After every row comes roughly how far along a hidden order it lies, from 0 to 10.
In the rows, 128 means zero.
[136  84 132 141 141 140 144  72 156 120 119 121 126 137 157 111 152 154
 122 121  97 145 119 103  80 118 127 145  80 124 134 122 119 123 121 121
 117 219 128 119 125 146  63 138 138 125 213 162 118 129 115 122  92 151
 131 121 114 131 129 138  94 127 166 122 140 126 255 160 118 134 135 122
 136  60 126 121 233 170 118 115 124 130 137 125 125 131 116 113 130 117
 158 130 117 134 131 147 175]
4
[116 115 113 129 126 123 127  90 126 147 162 128  86 152 150 138 137 156
 108 159 128 114 123 166 175 127 127 112 143 114 111 127 123 116 131 122
 135  42 134  86 123 131 183 116 131 148  83 148 141 131 123 135 111 145
 128 130 115 148 121 133 115 129 179 129  98 125  32 140 117 123  91 152
 167 140 116 107  63 111 122 145 152 133 135 134 142 131 144 146 127  89
 127 126 125 121  45 162 146]
0
[125 119 122 132 130 157 131  52 146 126 146 123 134 255 166 124 137 155
 129 120  77 110 115 164 105 115 113 141  95 132 167 119 157 132 128 134
 119 174 130  90 115 152 108 123 126 141 193 130 137 129 112 128 101 149
 125 124 135 128 122 142  99 120 172 116 130 114 206 152 135 135  96 114
 124  18 132 108 193 178 119 117 143 129 147 145 137 132 126 115 126 123
 124 127 143 141  67 158 161]
1
[122 141 130 115 112 101 126 174 104 132 122 140 110   5 101 141 129 100
 115 162 151 147 151 112  95 132 139 103 179 140 123 123 131 130 138 134
 142 102 136 138 144 109 158 129 130 122  22 145 159 126 141 124 148 126
 134 134 141  96 137 118 160 150  78 116 134 141  73  99 137 120 140 130
 118 196 133 145  78 120 138 134 131 128 112 105 125 117 146 136 130 126
 126 127 139 135 206 125  82]
2
[127 126 119 140 125 107 139 112 130 129 120 123 130 119 135 129 122 145
 106 116 135 163  81  78 120 129 126 142 121 112 160 143  64 106 126 107
 150 144 135 146 133 133  99 135 114 108 227 128  73 121 123 119 105 125
 132 125 113 131  98 123  81 127 155 166  91 124  77 148  99 124 139 140
 161 200 102 128 157 138 120 131 149 124 126 108 127 129 119 157 136 139
 140 131  68 102 108 111 170]
10
[147 107 123 126 117 115 139 193 127 118 104 128 152  40  90 121 122 181
 126 143 154 157 128  65  99 135 129 146 120 147 143 127 104 126 121 115
 132 170 135 144 141 114  87 131 124 104 151 130 103 125 146 118 126 121
 135 128 120 114 125 122 128 131  67 142 142 136 167 132 125 132 134 115
 116 173 121 157 210 141 137 125  96 121 110  92 115  91 122 128 129 162
 143 132 119 135 233 105 122]
10
[141 126 136 121 120 127 128 194 120 114 115 121 169 130 110 111 117 131
 140 119 125 128 140 111 115 139 118 151 114 155 135 120 143 147 125 134
 109 183 127 140 137 116 102 127 127 121 151 121 124 129 142 128 141 125
 125 131 138 120 144 127 157 131  62 106 155 138 182 122 150 133 131 104
  92  98 137 153 192 134 139 119  89 118 125 119 114  88 120 114 123 166
  98 131 156 151 194 114  90]
6
[144  75 108 129 113 100 148 144 134 130 134 118 120  76 110 131 152 181
 108 178 153 164 116  78 111 136 127 129 113 138 132 123  88 116 125 108
 147 146 148 102 141 117 126 116 129 111 152 162 116 128 137 114  98 107
 140 130 102 126 118 127 110 139 102 132 113 134 138 161 115 130  96 125
 158 166 102 146 200 138 135 138 104 125 122  67 128  94 138 139 129 125
 156 130 110 140 200 145 155]
8
[137  95 101 133 117 133 132 142 152 134 156 103 148 222 132 115 124 198
 120 147 108 127 107 125 176 145 108 165 110 138 126 126 101 125 121 117
 113 132 135  76 126 126 149 108 117 127 178 146  88 129 135 122 100 114
 128 128 104 159 119 134  96 121 107 140 126 123  77 167 131 133  66 122
 151  97 106 129 198 141 131 142  93 122 141  91 131  85 127 142 122 150
 125 130 129 133 104 142 135]
8
[117 105  99 119  99 108 137 168 132 143 159 116 116 167 113 129 141 180
 100 190 116 142 143 125 130 139 116 135 146 147 109 122 102 125 139 120
 139 101 143  61 144 112 177 112 124 120  91 159 143 128 135 119 100  96
 135 137 114 112 131 131 118 146 104 121 104 133  42 141 134 121  58 127
 155 144 105 132 173 136 135 147 106 127 136  85 138  88 149 149 128 120
 140 128 147 159 142 163 133]
3
[140  70 114 140 131 131 143 109 147 124 142 108 137 255 142 105 141 208
 119 131 104 143  95 117 137 130 114 169  83 136 135 130  92 129 119 113
 117 165 131  84 128 137 107 123 126 120 234 155  93 128 134 125  87 129
 132 126 100 159 123 133  83 120 146 128 132 124 190 171 117 135  91 124
 158  93 109 133 255 164 125 130  93 124 141  99 127 101 122 132 128 132
 149 132 120 136 120 139 154]
8
[127  90 134 131 130 113 146 104 152 128 114 138  86  12 136 148 169 130
 114 173 139 150 161  84  59 110 143 100 105 131 119 117 121 117 129 125
 136 152 136 133 132 127 104 140 146 118  81 163 153 129 120 119 120 137
 140 126 122 103 139 128 136 145 154 119 139 137 255 147 116 127 137 127
 138 118 128 131 153 133 127 120 139 134 120 114 125 141 143 111 131  86
 160 128 127 141 194 155 175]
0
[132  79 128 140 140 105 142  68 156 129 127 120 112 172 156 130 141 167
 117 108  98 138 106 103  96 117 121 142  96 116 139 134  93 114 118 116
 126 174 132 102 122 148  81 130 130 126 231 164  99 128 113 123 104 150
 130 121 104 136 114 133  74 116 207 136 109 123 223 167 101 134 127 131
 151  75 113 116 182 159 117 122 146 128 139 133 125 141 121 122 128 123
 154 131 100 119 100 138 193]
5
[136 163 149 134 154 142 119 114 126 114 128 129 146 196 154 119 101 128
 148  52  97 108 105 129 142 124 115 147 103 119 137 139 151 132 118 136
 100 167 113 157 109 144  77 138 128 133 215 105 105 130 122 136 145 163
 115 123 135 147 127 132 104 109 153 113 132 119 172 118 110 141 165 132
 109  72 137 115 106 134 120 110 148 120 137 164 114 148 103 111 124 151
 120 132 129  98  92  86 126]
6
[142 116 115 123 117 140 124 193 114 126 156 106 167 197 118 110 110 178
 133 136 112 113 131 153 169 152 109 171 109 146 114 121 130 141 125 133
 100 131 128  87 132 118 143 108 119 133 113 127 105 132 144 127 121 113
 123 131 123 159 139 132 128 120  71 101 142 127 112 144 146 139  79 115
 112  95 105 138 188 135 136 129  71 117 142 105 125  80 124 131 120 159
 111 129 166 144 131 129  81]
7

[141 137 106 152  92 155 133  79 140 124 131 169 121 139 116 131 133 168
 122 107 142 189 147 132  90 156 120 121  94 175 157 102 115 123  65 138
 129 135 124 154 126 116 111 183 104 110 106  84 120 134 118 124 154  81
  97 119 140 153 150 117 121  89 104 176 107 140 167 134 123  98 138 184
 140 153 164   1 138  59 137 118 144  93 156 134 138 126 142 138 146 128
 103  98 135 151 159 113 126 155 181 139 151 123 132 140 153 128 131 161
 108 121 104 170 135 130 130 118  81 143 114 126 114  72 163 122 104 131
 137 134 160 131 131 133 146 101 169  98  96 176 120 172 146 103]
8
[119 137 129 132  91  97 128 116 127 141 143 123 166 121  98 116 132 140
 122 113 154  72 112  83 118 122 115 153 115 152 143 126 117 142 123 110
 178 134 112 121 158  94 128 144 129 153 152 100 120 111 119 155 207 146
 165 135 169 132  97 100 128 131  97 142 124  99 110 127 134 112 146 117
 112  80 146  44 127 147 121 113  59  74 137 143 161 139 137 148 122 116
 120 143 101 144 155 134 134 138 151 100 107 145 126 120 159 122 130 129
 120 119 114 134 149 111 100 142  68 157 124 132 112  18 115 128 118 127
  71 134 164 157 154  94 119  86  77 121 105  85 134 137 150  85]
5
[155 160  61 135 135 155 135  99 157  61 135 159  82 136 147 141 134 188
 160  97 117 168 175 160  88 130 126  96 115 115 151 111  95 115  76 120
 107 134 133 181 126 143  84 131  74 124  62  98 141 135 133 120  87  85
  92 112 104 133 191 134 115  73 102 174 117  93 140 149 119 153 184 211
 173 194 153  47 137  37 155 111 171 160 163 126 134 141 140 138 146 139
 132  96 107 116 128 136 127 133 182 178 130 113 129 159 127 128 167 139
 119 140 137 164 133 153 153 109 179 129 130  97  82 127 156 126 101 114
 165 128  57 110 113 161 139  83 203 102 103 180 114 189 131 128]
10
[155 150 115 150 124  77 130 128 151  95 173 122 169 119 113 110 140 160
 118 103 134  56 129  94 130  77 107 172 122  56 109 138  97 141  81  92
 202 126  78 133 175 112 142 125 131 150 131 135 129 109 134 155 182 131
 181 140 193 135  93 117 104 108 101 148 133  93  83 115 163 145 142 102
 128  40 166 101 141 198 124 115  34 196 187 142 164 155 127 164 125 115
 143 160  60 113 149 156 133 110 155 130  28 156 116 140 149 107 124 115
 136 124 140 103 167 110 100 164 123 157 132 125  66   1  81 120  77 121
  76 131 146 153 183 108 134  66  43 121 131 110 145 141 144  66]
3
[160 167  92 115 140  96 132 137 153  76 153 131 126 119 139 112 133 149
 154 101 120  43 153 112 119  83 112 139 148  62 118 146 100 133 114  71
 201 132 106 154 172 126 106  91 103 196 113 125 141 113 141 139 118 140
 171 126 146 123 138 127 114 100 107 133 142  36  77 133 149 165 170 134
 147  91 161 159 136 175 136 117  74 203 157 136 149 149 129 158 122 128
 145 148  50 101 119 158 134 106 134 155  31 142 117 143 135 113 155 107
 126 133 158 120 161 118 122 144 167 145 140 106  56  28  75 129  87 108
 110 125  73 140 146 129 125  66 101 126 136 120 137 155 135 103]
1
[172 156  94 136 176  85 132 147 158  59 163 128 138 128 135 124 139 154
 131 114 123  90 155 117 134  89 119 160 143  24 102 142  79 143  80 101
 170 113  89 139 157 135  82 133 120 141  70 164 139 116 134 148 140 133
 163 133 198 138 105 138 101  83 114 150 138 100  82 115 157 166 141 106
 141  83 160 173 144 163 133 121  80 255 184 130 154 157 121 150 123 128
 161 165  76 100 126 169 128  90 140 157  26 154 114 153 127 114 135 103
 146 130 156  91 133 124 122 163 188 141 135 114  61  44 100 116  74 116
  98 124 113 129 174 130 135  72  73 132 146 125 139 125 137  81]
1
[136 137 121 120 147  97 131 172 145  87 164 105 141 136 126  99 124 140
 135 117 116  68 128 114 150 121 104 150 149  54 123 140 118 136 102 103
 181 107 106 115 135 125 111 132 134 162 130 151 143 113 149 154 115 122
 170 130 172 126  79 125 110 137 123 146 149  80  99 128 145 151 133  83
 138  80 149 110 139 177 122 127  82 170 148 138 136 133 119 151 128 122
 109 154  89 131 115 149 136 110 139 147  60 136 117 138 148 121 138 118
 144 145 162 107 128 130 111 149 117 150 125 120  75 121 111 113 115 103
 110 127  59 122 132 140 128 127  72 148 138  77 139 111 126  92]
2
[140 133 128 174  96 106 124 103 134 151 155 146 170 126  97 124 135 152
  90 123 138 118 102  92 114 124 115 162  80 142 117 117 111 149  75 113
 162 138  90 128 161 105 109 182 138 129 141 112 107 124 123 145 189 115
 144 151 182 150 136 101 110 122 110 167 121 154 134 123 144 102 134 127
 121  52 166  30 138 150 123 114  69 117 168 131 153 145 139 153 137 110
 121 135 112 131 171 132 133 133 190 103  99 145 127 127 168 121 112 144
 129 119  99 130 158 116  94 158  88 150 115 141 112  27 139 120 102 143
  68 135 195 139 185  90 137  89  69 113 105 132 142 139 144  74]
6
[149 137 126 158 130  84 126 130 136 138 165 128 176 127 100 118 134 147
  94 113 142  96 119  81 195 118 111 171  99  90 109 131 104 155  91 101
 183 121  80 114 172 106 103 164 154 141 146 139 118 113 123 155 224 138
 173 146 197 148  99 106 106 114 110 152 131 138 105 117 150 119 133  82
 118  52 159  97 147 208 122 116  39 147 177 137 156 156 128 161 128 113
 140 156  94 128 169 148 132 116 158 104  67 156 120 128 158 117 112 124
 134 118 118 103 136 110  97 172 104 158 122 138  90   1 110 117 100 132
  56 132 175 144 186  95 131  89  44 130 120 119 145 118 148  59]
4
[164 153  84 141 170 110 126 142 153  78 149 142 116 128 143 146 132 157
 127 119 108 130 146 131 136  90 125 126 121  57  86 129  92 128  85 105
 138 130  95 156 150 139  92 116 110 140  78 153 131 130 144 124  78 114
 133 141 161 137 172 136  95  92 124 158 136 111 102 133 143 155 162 139
 158 105 150 153 142 114 141 120 103 236 170 116 136 161 125 148 133 127
 166 147  90  91 128 160 131  95 142 170  77 131 122 151 126 126 142 110
 146 141 138 113 130 136 126 166 202 132 132 111  71 166 126 127  99 125
 106 126  77 107 161 133 141 118 121 127 127 136 140 141 126 115]
0
[167 141  87 153 153 154 129 105 149  91 119 161  94 140 142 144 133 164
 146 124 107 219 151 167 108 136 131 112 101 108 106 115 109 119  46 137
 100 135 119 170 104 150  90 161 105 102  72 127 127 147 135 106  67  77
  76 126 136 143 195 145 112  70 129 167 118 153 158 136 127 137 142 187
 167 184 145 125 141  35 152 122 162 202 163 114 113 148 129 128 147 137
 134 103 151 111 132 124 125 134 165 176 138 112 124 150 121 131 145 140
 131 138 131 146 120 147 150 122 215 115 125 121 120 217 167 124 101 132
 155 127 109 103 128 154 142 120 193 108 123 173 121 159 115 140]
10
[171 141  79 156 166 149 129 109 147  84 146 166  94 151 124 162 137 196
 110 115 125 188 160 150 106 148 125 117  79 111 115  89  93 128  43 127
  91 119 106 157 116 138  77 188 109 123  87 128 123 143 120 120 136  66
  75 131 159 159 183 125  99  79 109 194 111 180 160 138 113 121 163 170
 168 184 162  25 149  44 150 113 157 187 171 118 130 165 133 138 155 132
 138 110 136 125 167 139 127 132 188 163 165 132 128 158 137 137 137 146
 131 134 109 149  85 144 137 131 171 139 112 117 101 200 175 111 116 134
 111 131 117  90 165 133 159 102 165 101  93 186 123 144 139 102]
9
[171 134  90 171 153 156 128 101 151  96 131 176 109 147 128 142 136 188
 105 121 113 209 152 148 109 139 126 130  77 125 115  99 101 126  14 137
  85 124  94 159 114 142  89 197 113  97  82 131 118 146 127 119  96  70
  72 129 175 156 173 136 104  79 116 182 111 190 167 131 131 113 130 162
 162 173 171  41 149  60 154 118 152 202 194 115 126 153 132 136 154 128
 131 107 134 127 162 131 126 135 199 167 147 127 127 147 135 129 127 156
 131 132 114 143 117 141 130 139 168 129 110 126  99 178 176 113  93 138
 126 130 140 101 157 144 164 103 162 106 115 185 128 154 128 104]
9
